Below are the code and all the weights of a small trained network. Each question names an input and a class and asks about switching units off, where a switched-off unit gives its printed mean instead of its output.

import numpy as np


def w(rows, s, z=0):
    codes = np.array(rows[::2]) - 128.0
    scale = np.full(codes.shape[1], s)
    scale[-1] = z or s
    return codes * scale


def f(y):
    return np.maximum(y, 0)


def log_softmax(a):
    a = a - a.max(-1, keepdims=True)
    return a - np.log(np.exp(a).sum(-1, keepdims=True))


def net(x, mask):
    res = np.array(x, float).reshape(1, 7) / 4 @ E
    y = f(res @ A[0][:, :-1].T + A[0][:, -1])
    res = res + np.where(mask, y, B[0][:, -1]) @ B[0][:, :-1]
    return log_softmax(res[-1] @ U[:, :-1].T + U[:, -1])


A, B = {}, {}
E = w([
[190,142,104],'x0',
[110,63,82],'x1',
[112,73,115],'x2',
[94,100,249],'x3',
[151,83,89],'x4',
[81,57,122],'x5',
[2,224,42],'x6',
],0.0066)
A[0] = w([
[173,81,162,2],'neuron 1',
[172,184,88,54],'neuron 2',
[151,58,78,50],'neuron 3',
[210,178,52,78],'neuron 4',
[78,204,197,241],'neuron 5',
[89,107,59,241],'neuron 6',
[119,165,162,64],'neuron 7',
[134,72,88,9],'neuron 8',
[141,43,95,53],'neuron 9',
[173,9,73,46],'neuron 10',
[213,94,254,7],'neuron 11',
[136,77,108,66],'neuron 12',
[223,212,75,26],'neuron 13',
],0.0095,0.0047)
B[0] = w([
[138,114,186,154],'neuron 1',
[135,187,128,159],'neuron 2',
[176,118,84,161],'neuron 3',
[162,221,127,190],'neuron 4',
[13,136,150,255],'neuron 5',
[90,113,59,229],'neuron 6',
[135,123,172,145],'neuron 7',
[144,119,90,142],'neuron 8',
[138,79,94,163],'neuron 9',
[160,60,69,191],'neuron 10',
[108,83,254,213],'neuron 11',
[137,104,104,146],'neuron 12',
[170,203,182,184],'neuron 13',
],0.021,0.0071)
U = w([
[166,253,88,20],'0',
[174,76,225,72],'1',
[65,179,124,156],'2',
[126,153,74,254],'3',
[190,80,41,18],'4',
[47,157,83,121],'5',
[75,144,123,238],'6',
],0.0069,0.0065)

Each question gives the input, the list of numbers given to net, and the class t.
The units are the neurons (one row each of A and B). Each row of codes is followed by its name. A weight is (code - 128) times the scale printed after its matrix; where a second scale follows, it is the last column's (A, B and U).
mask holds one flag per neuron, in row order. A switched-off neuron (its flag False) gives its mean, the last column of its row in B, instead of its output. The means were averaged over made-up inputs and are rounded, as every weight is.
A unit's drop is (log p(t) with every unit on - log p(t) with that unit switched off) / (log p(t) with every unit on - log p(t) with every unit switched off).
The circuit of an input: a set's keep is (log p(t) with only the set's units on - log p(t) with every unit switched off) / (log p(t) with every unit on - log p(t) with every unit switched off). Starting from the 12 units with the biggest drops (on a tie, the unit counted first), units are removed one at a time, each time the one whose removal leaves the highest keep (on an exact tie, the one counted first), for as long as the keep stays at least 0.8.
units of the circuit, in order: the units of the circuit, biggest drop first
k most important neurons: the k neurons with the biggest drops, biggest first
drop of u: that unit's drop, to one decimal
input [7,6,-3,7,2,6,-3], class 1: units of the circuit, in order -> neuron 11
input [-7,-8,-5,-8,2,0,-7], class 0: units of the circuit, in order -> neuron 4; neuron 13
input [5,-1,-2,-5,2,1,-4], class 0: 2 most important neurons -> neuron 4; neuron 13
input [-3,6,7,2,2,-8,-4], class 1: 2 most important neurons -> neuron 11; neuron 6
input [3,-5,-3,-4,5,8,-3], class 4: 2 most important neurons -> neuron 5; neuron 10
input [4,7,-6,-5,-7,-2,-7], class 1: 2 most important neurons -> neuron 11; neuron 6
input [5,-4,6,1,6,-4,0], class 0: 2 most important neurons -> neuron 5; neuron 11
input [1,0,-8,-5,2,-2,5], class 0: 2 most important neurons -> neuron 4; neuron 13
input [-6,-6,-8,-3,-2,2,-5], class 1: 3 most important neurons -> neuron 11; neuron 6; neuron 4
input [7,3,-6,-6,6,1,-5], class 0: 3 most important neurons -> neuron 4; neuron 13; neuron 2
input [-1,-4,1,-3,-8,4,-7], class 1: drop of neuron 11 -> 0.2
input [6,-1,-8,-5,5,-5,-1], class 0: drop of neuron 8 -> 0.0
input [3,-1,6,0,2,-6,-4], class 1: drop of neuron 11 -> 0.2
input [1,-3,3,-4,1,8,-7], class 4: units of the circuit, in order -> neuron 10
